Each row, then roughly how far along a hidden order it lies, from 0 to 20
[ 13  23  -6  61   9 -19 -16 -11   4  -7  -7   7   6 -29 -13  -2  -5  -8
  -5  14   1  -9   2  17  16  19 -12   1  14   6  14  -2  -1  -1  -4   0
  -9   0  -1]	13
[  8  -1 -21  22 -13  -5  -8   3   4   0   4  32   1 -35  14  -2   3  -8
  -4  -6   1  -4   1  -5  -3  11  -6   8  18   2   5   5   0   1  11   0
  -7  -2  -1]	3
[  4  -1 -11   9  -8   2  -9   2   6  -1   1  19   1 -17  13  -1  -2  -6
  -2   0  -2   0   0  -4   5   2  -3   4   8   2  -2   1   1   0   7  -3
  -5   1  -2]	6
[-12  11  -6  33  18 -17  -3  -7  -5  -3   7   6   4 -39 -15  -5  -2  -4
   2   9  -8  -4   6  -2  13  25  -2   1   3   4   2  10   3  -5  -3 -18
  -3  -7 -11]	14
[ 10   1   3   1  11   6  -8   6  -2 -11   7  12  11  -8  -7  -2 -19  -3
  -5 -13  -5   1  -6  49  -3   4 -22   2  10   5   0   3   7  -9   6   4
  -6 -18   3]	3
[  8  14  -6  46   7 -16 -13  -9   2  -5  -5   5   5 -25  -9  -2  -4  -8
  -3   9  -1  -7   3   9  12  16 -10   1   9   5  10  -2  -1  -2  -3   0
  -8  -1  -1]	17
[  3  20  -3  49  13 -17 -10  -9   0  -7  -1   6   7 -33 -12  -3  -2  -6
  -1   9  -3  -6   3  20  13  24  -6   2  10   6   8   3   1  -3  -2 -10
  -5  -1  -3]	10
[ 20  -1 -15  21   2   8 -16  -1   7  -6  -7  15   2 -10  12  -1  -7  -8
  -4   1  -6  -3  -1  22  20   0  -6   2   6   2  -3  -8  -2  -1   4   0
  -6   1   4]	8
[  8 -10 -19  23   4   1  -2   3  -4  -2   3  22  -2 -26   4  -3   1  -5
   0  -7  -5  -6   3  22   7   5  -3   4   0   1  -2  -1  -3  -2   4  -6
  -3 -10  -3]	13
[  5 -10  17   9  -7   0  12  -3 -16   1  -6   1   7  -2 -15   2  -1   8
   3   1   7  -6   4  14 -12  -4  -2  -1  -9   1  10   0   1   2  -7   6
   0   7   2]	20
[  4  10   5  32  10  13   1   2  -1 -13   5   3   5 -32  -4  -1  -3  -5
   0  -7  -3   2  -7  55  -3  21  -3   2  12   7   5   2   2  -4   7 -11
   5  -5   7]	1
[-33  14 -33   8  18  16 -27   8  -5   3  20 -29  -9   1  -2  -2  16  11
 -11  -2 -18 -19  21  -7 -14 -17  -3  -3 -13   1   7  10 -19  -3  19 -13
  11 -33  -3]	14
[ 18  -8   4  -6   0  36  -6  -4 -21   8  -1  30  26 -16  21  -3 -17  14
   2  14  -5 -11  19 -18  -6 -20   9  -4  -7   5  -3  39   3   3  14 -30
 -10  12  -2]	18
[  4  -5  -8  -2   4   7  -7   2   5  -2   1  11   2  -7  13  -1  -5  -4
   0   3  -6   2  -1  -3  14  -1   1   1   2   1 -11   1   2  -2   4 -11
  -2   2  -4]	5
[-25  15 -37  23  15  18 -33   7  -3   1  15 -23 -10   1   0  -2  13   6
 -14  -1 -16 -24  20   5 -10 -17  -7  -2 -10   2  11   5 -21  -2  21  -8
   9 -34  -1]	13
[  9   0 -11  -4  12   7  -7  -1   0   0   0   8  -1  -6   8  -3  -5  -4
   1  -3  -4   1  -1   8  13   1   2   0   1  -2  -7   3   0  -3   1  -8
  -3  -3   0]	10
[ 12   5  -1   7   9  -7 -15   7  -4  -5   2   6  18  13  -4   0  -3  -3
  -3  -7   3 -12  -6  46  -1   4 -15   3   7   1  -6  -4   6  -9  11  -2
  -2  -5   1]	9
[ 15  -5   2  10   4  -2   7  -4 -14   1  -3  13   3  -8  -8  -1  -2   3
   3  -7   5  -6   3  25  -5   3  -3   0  -4  -1   8   5  -2  -1  -4   3
  -1  -4   4]	18
[ 42   5   6  17 -10  37 -19  -9 -12   4 -15  31  29  -3  24   0 -23   9
  -6  20   3 -16  14   0  -2 -25  -1  -4   7   7  10  26   1   6  12 -10
 -17  20   9]	16
[ 24  -8   6  37 -10   0   0  -4 -11  -2 -14  13   6 -10 -12   3  -3   2
  -2   0   7 -12   3  45  -4  -2 -11   1  -2   3  18  -9  -2   3  -4  15
  -6   0   8]	20
[  3   6  -7  42   9   0  -5   0  -2 -10   2  13   5 -38  -3  -3   1  -7
   1  -3  -5  -5  -1  42   7  20  -4   4   8   5   3  -1  -1  -4   6 -11
  -2  -6   1]	5
[ 25 -10   2  39 -12   0   0  -3  -9  -4 -11  16   6 -15  -7   3  -3   1
  -3   0   7 -13   4  46   0  -2 -11   3  -1   4  16 -11  -2   3  -3  14
  -6  -1   7]	20
[  8   3   2   2  13  -6 -14   8  -7  -7   5   8  20  13  -7  -1  -5  -3
  -2 -10   0  -9  -6  47  -2   4 -18   3   8   2  -7  -1   9 -12  12  -2
  -2  -9   0]	8
[ -4  14  -5  36  13 -15  -7  -8  -2  -5   3   7   6 -28 -13  -3  -1  -4
   0   8  -5  -4   4   3  11  20  -5   1   4   5   4   6   1  -3  -3 -11
  -4  -4  -7]	13
[  8  -5 -12  10   3   8 -11   3   4  -4   0  17   0 -16  12  -1  -4  -7
  -1   0  -5  -1  -1   6  15   0  -2   2   4   2  -8  -2   1  -2   6  -8
  -5   0  -2]	4
[  7   8   4 -13  11   0   7  -5  -4   4   0   1   1  11  -4  -2  -1   3
   3  -2   4   2   0  -1  -2   1   4  -3   1  -4   2   8   0  -1  -4   0
   0   1   5]	14
[  0   0 -15  11 -10  -6  -4   3   1   2   6  26  -1 -29  10  -3   3  -5
  -2  -7   1  -2   1  -9  -5  10  -3   7  14   1   2   7   0   0   9  -1
  -5  -3  -2]	7
[  2  -6  -3  -6   8   4  -3   3  -3  -5   8  12   4 -14  -6  -3 -14  -1
  -2 -12  -7   3  -3  24   0   1 -14   2   3   3  -3   5   5  -5   2   1
  -4 -20   0]	4
[ 10   7   2  33   8  14  -2   2  -1 -13   1   9   4 -30  -2  -1  -5  -7
  -1  -8  -5   0  -6  58  -2  16 -10   3  11   6   6  -1   0  -3   7  -6
   0  -6   8]	0
[ 12  -6 -13  14   0   8 -14   2   6  -5  -5  13   1  -9   9   0  -5  -7
  -3   4  -5  -3  -1  15  17  -3  -3   1   3   2  -6  -6  -1  -1   3  -4
  -5   1   0]	4
[ -9  15  -2  32  16 -19  -3  -9  -3  -3   5   1   6 -30 -16  -4   0  -2
   2  11  -5  -2   5  -2   9  21  -3   0   3   5   3  10   3  -4  -5 -15
  -3  -3 -10]	14
[ -5   1   3  13  12  13   4   6  -4 -12  11   7   6 -34  -6  -3  -7  -3
   1 -13  -8   6  -6  49  -7  19  -5   2   6   7  -2   8   4  -6   6 -13
   2 -13   2]	0

[ 10 -10   1 -14   2  10   0  -2  -1 -10   0  -2   4   2   3  -2   1 -19
  -4   0   1  -2   0  -4   4   2   1   1   0 -10   0   2   1 -11   0  -4
   8  -3 -10  12  -4  -2  -2   1   0   0   7   2   1  12   2  11   2   3
  -7  -9  -9   6   2 -13   5   5  -3  -4   2 -11   2  32   6  -2   4  -7
   5  -2  -3  16   6  -2  -2  -2   9   7   8  -3  11   3  -8   5   0   4
  -2  -4   9   5  -4  -4   1  -3  -2 -11   3  -2   6  -5  -2   0   4  11
 -15 -17   9   1  -4  -8   3   0  -4 -11   3   0  -8   1  12  -2   2  -3
   4  -3   2 -10 -13 -11   1   5  11  -3  -4  -5   1  -4  -4  -7  10   0
  -2   8   1]	5
[  4  -8 -16   8   2   9   2  -1   2   0   2   9   7 -21   3   1   5 -51
 -10   2   3  -4   0  -4   4  10   2   0   0   2  -1   6   4 -16  -1  -6
  16  -1 -20  16  -7  -3   0   4   0  -3  26   7   1  19   1  13   3   2
  -9  -7 -11   1   2 -23 -11  13   1  -4   5 -21   3  63  12  -5  10  -1
  10  -4 -20  31   3  -5  -9   8  -2 -28   1  -3   4   8 -18  13  -3   3
  -6  -4   9  16  -8  -9  -3  -8  -2  -1   9  -1  18  -9  -5   5   4   4
 -24 -39   7   2  -1  -3   1  -3  -2  -1  -3   7 -10   3  63  -6   6   1
 -13  -1   9 -20 -43 -17  -2   0  19  -3  -5 -18   1 -10  -1   1  12   6
  -2  13   2]	20
[  6  -9  -4 -11  -2   7   1  -1   2  -2   1   2   5  -5   2   0   3 -18
  -4   4   1  -2   0  -1   4   3  -2   0   1  -8  -1  -9   5 -10  -2  -5
   3  -2  -9   6  -7  -1  -2   0   0   0  14   3   1  11   2  14   4   2
  -4  -9  -6   9   2  -6   3   5  -3  -3   1 -15   2  26  12  -2   4  -6
   6   0 -12  16  13  -2  -5   1   9  -9   7  -3  10   1  -7   8  -3   4
  -1  -2   4   4  -5  -4  -1  -7  -1  -9  10  -1   3  -6  -3   2   4   6
 -16 -21   9   3  -1  -5  10  -1  -3  -6  -1   2  -7   2  13  -4   4  -1
  -3  -3   2  -9 -18  -8   3  -5   6   0  -3  -7   1  -5  -3  -7   7   0
  -2   7   1]	0
[  7  -6  -4   6  -6   7   1   0   6 -24   0  -4   4  -1   0   6   4 -42
  -3  -4  -6  -2   0   2   4   2  25  -1   1  19  -3  24  -4 -10  -3 -11
  12  -6  -5   6   4  -5   5   0   2  -1  12   2  -1   8   2  12 -12   8
  -5   5 -13 -17   1 -11 -18   3   5   9   9  -5   1  39  -3   7  -5  -6
   4  -4 -27  16  13   6 -14   0  10  -6  20   1   8   4  -9   4  -1   0
  -1   2 -10 -27  -2  -6   9  -3  -1  -3  22  -2   0 -10  -1   3  15  24
 -16 -24  -1  -2  -4   8  -1  -3  -2 -24  -8   1   1   0  34   0   8   2
  -6  -1  11  -9 -17  -9  -2  -4  16   1  -5  -2   1  -2   4  -9   2   0
  -6   3   0]	13
[  4  -4  -3   4   3   6   1   0   2  -8   0   0   1  -7  -3   1   4 -26
  -5  -2   1  -3  -1   0   2   4  -1   0   0  -2   1   4  -1  -7  -1  -7
   7  -5  -6   6  -3  -2   0   5   2  -1   8   9   1  10   0  10  -3   0
  -3 -10  -1   5   0  -8  -4   5   2   0   5 -11   3  23   2  -2   0  -9
   3  -2 -25  18  12  -2  -2   4  -1   0  14  -2  10   4  -7   6   0   1
  -1   0  -3   5 -10   1   2  -3  -2 -10   9   0  12  -6  -2   2   4  -2
 -14 -10   6  -1   0  -7  -4  -2  -1 -10  -2   0  -1   1   7  -7   2   1
 -11   0   6 -13 -17 -10  -1   2   9  -1  -5  -7   0  -5  -2  -8   7   2
  -5   2   1]	0
[ 11 -11   4 -16   3  11   3  -2   3 -11   0   0   5   0   4  -3   0 -20
  -5  -1   2  -2   0  -5   3   1   1   1   1  -9   0   8   1  -9   0  -3
  11  -1 -10  10  -5  -2   0   0  -1   0   4   2   1  11   3  11  -1   3
  -7  -7 -12   5   1 -15   8   5  -4  -7   2 -10   2  35   7  -1   3  -6
   7  -2  -2  14   4  -2  -3   3  11  -2   5  -2  11   3  -4   2   3   5
  -1  -4  11   5  -3  -5   1  -7  -1  -8   7  -2   5   0   0  -1   5   9
 -13 -13  10   2  -4  -8   5   4  -4 -17   3  -3 -10   1   6  -3   1  -4
   8  -4   7  -5 -13 -10   1   8  11  -2  -4 -12   1  -3  -3  -5   9  -1
  -2  10   1]	7
[  8  -9   0  -7   2   9   3  -2   7 -14  -1   1   6  -8   2   2   1 -44
  -5  -2  -6  -3   0  -3   5   5  12   0   1   0  -2   5   3 -10  -2  -6
   8  -3  -9   8  -5  -6   1   1   0  -1  17   2   1  10   3  14  -4   3
  -6  -2 -11   5   1 -19  -5   5  -2   3   2 -14   3  44   7   1   5  -9
   6  -4 -13  20   9   1  -9   3   7 -12  11  -1  15   6 -13   8  -1   4
  -4   0   5  -7 -14  -4   6  -7  -2  -6   8  -1   7 -10  -1  -1   9  18
 -12 -23   8   3  -2  -7   7  -2  -4 -13  -5  -1  -8   0  37   3   5  -3
  -7  -3   9  -8 -23 -17   0   1  17   2  -3   8   1  -5  -2  -8   5  -2
  -4   7   1]	10
[  9 -12  -2 -12   4  13   2  -1   2  -6   0   0   2   3   7  -5   2 -15
  -8  -2   8  -2  -1  -8   3   2 -11   1  -2 -19   3  10   0 -10   2  -3
  14  -2 -13  20  -7   0  -1   1   0   0   1   6   2  16   2  10  -1   2
 -10 -16 -13   6   1 -11   9   6  -5 -16   3  -9   1  33   5  -4   4  -4
   7  -2  -2  16   5  -6   5   2  11   1   2  -5   7   5  -3   2   6   5
  -1  -7  18  29   0  -5  -5  -4  -2 -13  12  -2   7   5  -1   1   3  -1
 -22 -16  13  -1  -6 -12  -2   7  -3 -12   9  -1 -10   2  -4 -15  -1  -2
  12  -9   6 -19 -14  -7   2  13   6  -9  -5 -47   1  -6  -5  -7  17   2
   1  13   1]	14
[ 15 -17   8 -23  -2  13   1  -1   1 -10   1 -11   4  18   5   1   2  -6
  -4  -5   5   1   0  -3   4  -3  -1   1  -1 -16   1  15  -4 -12   1  -4
  12  -2  -7  15  -4   0  -1  -2  -1   0  -8   7   1   5   4  13  -6   6
 -10  -9 -22   0   3  -4  10   2  -7 -13   3   2  -2  19  -8   1  -7  -4
   6   0   0  10  16  -1  -1  -4  25  25   5  -6   7   4   6  -6   8   5
   4  -5  11   8  11  -9  -5  -1  -2  -5   8  -3  -6   6   0   2   0   7
 -27 -11  11  -4  -9  -6   1   6  -5 -31   7  -5  -7   2 -26  -5   2  -2
  24 -12   6 -11   1  -5   4  10   2  -7  -4 -46   1   1  -5 -14  13  -5
  -2  10   1]	13
[  7  -7   2 -15   4  14   4   0   1 -15  -1  -3   4   0   2 -10  10 -24
 -11  -2   5  -4   0 -11   1   2  -7   1  -1 -21   1   6   1  -9  -1  -4
   9  -1 -10  16  -9  -2   0   2  -1   2  -5  -5   2  11   3  12  -6   2
  -8 -19 -10  10   0 -14  11   4  -4 -16   1 -13   3  34   7  -4   6 -10
   6  -2 -12  16   6  -8   1   4  10   5   3  -2  15   3  -2   5   7   5
   0  -4  16  33  -8  -2  -4  -6  -1 -21   7  -1   7   3  -2  -2   5  -9
 -12 -18  20   5  -5 -17   5  10  -5 -16   5  -7  -9   0 -12  -9  -4  -5
   4 -14   9 -20 -15 -13   0  13  10  -3  -4 -39   0  -7  -6  -1  10  -2
  -1   7   8]	11
